Q: [-36  34  74 -32 -69]
P: [-26  26   6   4 -18]
E: [-53  -9   3  11 -31]
L: [-36  34  74  22 -69]
K: [-53  55   3  11 -31]
F: [ 40 -56 -40  85 -93]
M: [-40  40  84 -56 -93]
S: [-40  40 -23  47  27]
perm: [-93 -56 -40  40  84]	M
step +1: [ 40 -56 -40]	[ 41 -55 -39]
step +1: [ 74 -32]	[ 75 -31]

N: [ -6  16  72 -37  19  49 -31 -11 -18]
V: [  4  40 -27 -86  -4  39  53   9 -14]
R: [-18 -11  49  -7  19  72 -37  16 -31]
perm: [-31  16 -11  72 -18  49  -7  19 -37]	R
perm: [-31  16 -37  72  19  -7  49 -11 -18]	R
step -1: [-31 -11]	[-32 -12]
perm: [-18  -6  16  72 -37  19  49 -31 -11]	N
step +1: [ 49 -31 -11]	[ 50 -30 -10]

W: [ 28  24 -63  22 -46 -28  27]
G: [-84  25 -28  23 -24 -28 -90]
C: [ 76 -31  17 -30  17  14  78]
B: [  2 -20  85 -36  67  55   3]
step +1: [  2 -20  85 -36]	[  3 -19  86 -35]
perm: [-90 -28 -24  23 -28  25 -84]	G
step +1: [-28]	[-27]

Z: [ 41  -4 -61  -1  -2  42 -25  18   9  10 -48  40 -69 -12  -1 -13 -48  14
  17  32  29  14   0  -8  43 -47  -3]
H: [ 23  -4  -8  -7  -3  21 -25   4   2  10 -23  40 -10 -12  -1 -13 -31  14
  17  26   9  14   0  -8  26 -33  10]
Y: [-25 -13  17 -69  -1  14  14 -48  29 -48  19  -2 -47   9  -4  -8 -12  42
 -61  41   0  -3  43  40  -1  32  10]
A: [ 25  -4  -8  -7  -3  21 -25   4   2  10 -23  34 -10 -12  -1 -13 -45  14
  17  26   9  14   0  -8  27 -45  10]
step -1: [-48  19  -2]	[-49  18  -3]
perm: [ 32  -4  14  -1  14 -48  -8  10 -47 -61  40 -48  43   0  -3  41   9 -69
  -2  17 -25 -13  18 -12  42  -1  29]	Z

U: [-81 -81   4  -4  62  47  70 -15   5 -28]
J: [  4  62  70 -27  47   5 -81 -81  -4 -15]
T: [-28 -15  62   4 -81   5  -4 -80  47  70]
perm: [-81 -81 -28 -15  -4   4   5  47  62  70]	U
perm: [-28   5 -15  70  47  62  -4   4 -81 -81]	U
step +1: [62]	[63]
step +1: [70]	[71]

zovu: [-52  51 -17  59 -79  88]
lizak: [ 11 -17 -53  41  51  59]
seri: [-56  41  11 -52  51 -17]
vuva: [-17  59 -79  88 -68 -27]
mupo: [-56  41  11 -52  -2 -79]
kizon: [-56  41  11 -27  55  -2]
mizum: [ 51 -17 -52  59 -79  89]
guto: [ 59 -79  88 -68 -27  55]
sabeb: [-54  11  41  51  59 -17]
step -1: [ 11 -17]	[ 10 -18]
perm: [ 89 -17  51 -52 -79  59]	mizum
perm: [ 59 -79  88 -52  51 -17]	zovu
perm: [ 59  51  41 -53 -17  11]	lizak
perm: [-79 -52 -17  51  59  88]	zovu
perm: [-79  59  51 -17  89 -52]	mizum

vedup: [ -6 -57   5  64]
gen: [ -1 -34  95  55]
Zeri: [ 95  55 -33  -1]
soz: [ -6 -57  64   6]
perm: [-34  -1  55  95]	gen
step -1: [95 55]	[94 54]
step -1: [5]	[4]
step -1: [55]	[54]
step +1: [95 55]	[96 56]
perm: [ 64  -6 -57   6]	soz

kerut: [  9 -62 -18  10 -70]
gaf: [-19 -84 -33 -28 -93]
gaz: [ 13 -46  -6  28 -52]
surog: [ 13 -57 -19  -3 -58]
neso: [-25 -75 -29 -35 -80]
duvuz: [-29 -61 -20 -28 -64]
vel: [-11 -66 -23 -18 -71]
binas: [ 57 -76 -47 -39 -60]
nupa: [ 12 -64 -21   5 -71]
rosus: [ 14 -58 -23 -15 -55]
visi: [ -3 -51 -13  -4 -50]
noken: [ -8 -92 -50 -73 -88]
step -1: [12]	[11]
perm: [-80 -25 -75 -29 -35]	neso
perm: [-93 -28 -33 -84 -19]	gaf

par: [  9  24   4 -40]
pip: [  2  74  -3 -50]
levos: [ 74 -50   3  -3]
perm: [-50   2  74  -3]	pip
step -1: [ 9 24]	[ 8 23]

bizig: [ -5  -2 -27  23  37  25 -58 -26  36 -56 -18  19  34 -35 -13  34   0   6
  42  11  -9  32 -16   6  54  19  29   6  30  51 -37  18 -18 -20   4  28
  16   4  50  40  -6  41  -9 -25  31  10  36  -2  19 -18 -16  61  -7  28
  44  22 -22  16  46  52]
Gida: [ 35 -13 -37  17 -12   5 -24   7  26  -2  38 -11  -2 -18  29  -6  -4 -17
  36  12 -21   1  11 -35 -23   3 -14  -7   9  49   8   7  18  -5 -14  21
  -7   2  34  -6  -9  -9  -4   9  16   6 -16  12  26 -11  25   7  -1  71
 -32 -30   6   0 -14  15]
Vetan: [-35 -18  18 -32   0  12  -1   7 -17  -6  -9 -30   8   6 -21 -23  -6   9
  -4 -12 -14   9  -2  35  11   5 -16  -4  -9 -11  17   6 -11  29 -13  -2
   7  26   1  -7  36   1 -14  21  -5 -24  71  25  15 -14 -37  38  16   7
  49  -7   3  12  34  26]
mufut: [-35 -18 -26 -32   0  12  -1   7 -17  -6  -9 -30   8   6 -21 -23  -6   9
  -4 -12 -14   9 -17  35  11   5 -16  -4  -9 -11  17   6 -11  29 -13  -2
   7  26   1  -7  36   1 -14 -28  -5 -24  61  25  14 -10 -37  38  16   7
  49  -7   3  12  34  26]
perm: [ -6 -14  35 -23  -7 -17  16  -2  -1   9  -4   7  -2   6 -18  25 -16 -11
   6 -24  36 -14 -14 -11 -37   1  -7 -21   9  -9 -12 -30  21  11  -9 -13
  -4   5  71  12  -5  29  17  34   8  26   0 -35  49   7   7 -32   1  15
   3  38  -6  18  26  12]	Vetan
perm: [-37 -35 -32 -30 -24 -23 -21 -18 -17 -16 -14 -14 -14 -13 -12 -11 -11  -9
  -9  -7  -7  -6  -6  -5  -4  -4  -2  -2  -1   0   1   1   3   5   6   6
   7   7   7   8   9   9  11  12  12  15  16  17  18  21  25  26  26  29
  34  35  36  38  49  71]	Vetan

difiv: [ 29  87 -10 -70]
lesem: [  7 -35 -25  88]
sesi: [-29  28  51  28]
rogi: [-33 -25   7  87]
vusek: [-34 -25  88   7]
kad: [ 56 -13  11 -33]
Pag: [ 87 -25   7 -34]
perm: [-70 -10  29  87]	difiv
perm: [-25  87   7 -34]	Pag
perm: [-34  87 -25   7]	Pag
perm: [-34 -25   7  88]	vusek

nokog: [-30   9  27  -3  17 -11  -4  -7   6   2  28  -2  -4  -1 -35   3  -8 -14
 -18   1   8  24   2 -29   0  -1 -14  -1 -21 -35 -21  35  -8  -2  -4  -1
   8  -5 -22   4  -7 -20  -3  -1]
rilor: [ -1  35   9  27 -14  -1 -21  17 -30  -8 -14  -3  -2  24  -5   8  -3   2
 -35   1  -1  -7  -1 -11   3  -1 -22   2   6  29   0   4 -18  -4 -21  -7
 -20  -8   8  -2 -35 -29  -4  -4]
Lam: [ 21  -6  17  -7  -1  38 -14   8 -11 -10  20  -4   7  -6   2  -8   7  28
   9  -4   3 -31   8  14  -1   3  -6  -4   4 -35  14  -8   8  20 -22 -14
  -9  18   3   0   6   0   0   9]
gog: [ 50  -2  10  -5  25  18   3   7 -13 -16  15 -11   5 -21  24   5  22  -1
 -34  -4 -11 -29   2   0  -7  -7   5 -10   0 -13  22  -9  -6   9 -35 -26
  12 -22  22   2 -11  30  12  -3]
ses: [ 26   3  29  -7 -14  18  -7  14  -7  -9  -4  14   0 -12  13  -9  18  16
 -19 -12   4 -21  15 -11 -23   1 -11  -4   4 -38   9 -25  10   7 -45  -8
   0   4  11   4  -5   6   0 -13]
Tir: [  8  30 -41  -5 -15 -17 -34  19  34  15  14  16  21 -15   0   5  34   8
  -4  -5  -4   5  20  -5 -15  -7   7  71  -4 -35 -38 -26   6  42 -11   0
 -38 -17 -20 -16  25   2  22  -8]
Zivi: [ 19  -1  12  -6   3  27 -10  -4  12  -6  -7 -11  10   3   0  -5  -6   1
 -18 -13  19 -14  -2  16   2  12  17   1 -14  19  13 -12 -22   2  -3 -15
  19   1  -4   4 -11   0   6 -20]
Fak: [-14  19  -2  19 -13  -5 -12   0 -20  -1  -6   1  -7  19  17   1   3  12
 -11   4   2  -4   2  -6  -4  -3 -14  12  12   3   0  16 -11 -10 -15  -6
 -18  10  13  27   1 -22  19   5]
fid: [-14  19  -2  19 -13  -5 -12   0 -20  -1  -6   1  -7  19  17   1   3  12
 -11   4   2  -4   2  -6  -4  -3 -14  12  12   3   0  16 -11 -10 -15  -6
 -18  10  13  27   1 -22   4  -2]
dapu: [-14  23 -26  -3 -11  -1   4   5   7 -11  -8   0 -16  11  28 -13  12   8
 -21  10 -18   3 -21 -25  -3 -27 -13  10  -9   4 -15  29 -11 -24 -26  -5
  -5   6  -2  29 -12 -28 -16 -11]
siru: [ 21  -6  17  -7  -1  38 -14   8 -11 -10  20  -4   7  -6   2  -8   7  28
   9  -4   3 -31   8  14  -1   3  -6  -4   4 -35  14  -8   8  20 -22 -14
  -9  18   3   0  -7   0 -11 -10]
step +1: [19 34]	[20 35]
perm: [  5 -14  19  -2  19 -13  -5 -12   0 -20  -1  -6   1  -7  19  17   1   3
  12 -11   4   2  -4   2  -6  -4  -3 -14  12  12   3   0  16 -11 -10 -15
  -6 -18  10  13  27   1 -22  19]	Fak
perm: [-29  -4  -4  -1  35   9  27 -14  -1 -21  17 -30  -8 -14  -3  -2  24  -5
   8  -3   2 -35   1  -1  -7  -1 -11   3  -1 -22   2   6  29   0   4 -18
  -4 -21  -7 -20  -8   8  -2 -35]	rilor
perm: [  8   2   9  27   8 -21  -1  -5 -18  -3   6  -8   1  -1  28  -2  24  -4
  -4   2  -1   0  17 -35 -35  -3  -7 -20  -1  -2 -21  -4 -22 -14 -11  -7
 -30  -1 -29  -8   3 -14   4  35]	nokog

mumo: [-6 15 18  1 -7 -4 -6]
kada: [ -1 -17  18  20 -18  -8   9]
sus: [15 18  1 -6 -3 -7 -5]
rizus: [-14   0  11 -10  -3   4   1]
Zosok: [15 -6 -6 18 -3 -7  1]
Sav: [ 24   8 -29   6  14  -2  -7]
nidot: [-6 -9 38 16 -9 14 15]
pilav: [-10  23 -22 -41  23  13 -15]
Dezeg: [ 18  29 -43 -22  35  11 -16]
Padi: [-56  21   9 -77  11  23 -14]
non: [16 -9 15 37 -9 -6 14]
Mig: [-7 -7 -6  1 18 15 -3]
perm: [-6 -6 18 -7 -3 15  1]	Zosok
perm: [ 23 -14 -56  21   9 -77  11]	Padi
perm: [ 1 -7 -3 18 -6 -6 15]	Zosok
perm: [ 1 18 15 -3 -7 -7 -6]	Mig
perm: [-9 -9 -6 14 15 16 37]	non

Nes: [-2  5 30 -4  5 28 40 25  9 24]
Zov: [ 7 13 36 -2  8 30 30 27 24 59]
Fal: [-37 -30  -2 -13 -11  17  71   9 -55 -47]
buren: [ 4 11 36 -3  8 30 34 27 21 43]
step +1: [30]	[31]
step +1: [4]	[5]

dezuz: [ 56  76 -91 -55 -19  46 -80 -84  50  50 -46 -47 -15 -35]
Zum: [-35 -55  46 -46  75 -15 -47  50 -84  56  50 -80 -19 -91]
gul: [ 76  46 -91 -46 -47 -80 -84  56  50  50 -35 -55 -19 -15]
perm: [-91 -84 -80 -55 -47 -46 -35 -19 -15  46  50  50  56  75]	Zum
perm: [-19 -91 -35 -55  46 -46  75 -15 -47  50 -84  56  50 -80]	Zum
step -1: [ 56  50  50 -35]	[ 55  49  49 -36]
step -1: [ 50 -46 -47 -15]	[ 49 -47 -48 -16]
step +1: [ 50 -80 -19]	[ 51 -79 -18]
perm: [-91 -19 -80  50  56 -84  50 -47 -15  75 -46  46 -55 -35]	Zum
step +1: [-46]	[-45]

roro: [-40  43  -4   1  11 -63  93  38]
zini: [ 30 -49  59  33 -51 -20  17  77]
bodu: [-27 -28  26 -48  45 -26 -20  30]
fusif: [ 39  12  20  51 -36 -15  10 -55]
step +1: [43 -4]	[44 -3]
step -1: [1]	[0]
step -1: [-20]	[-21]

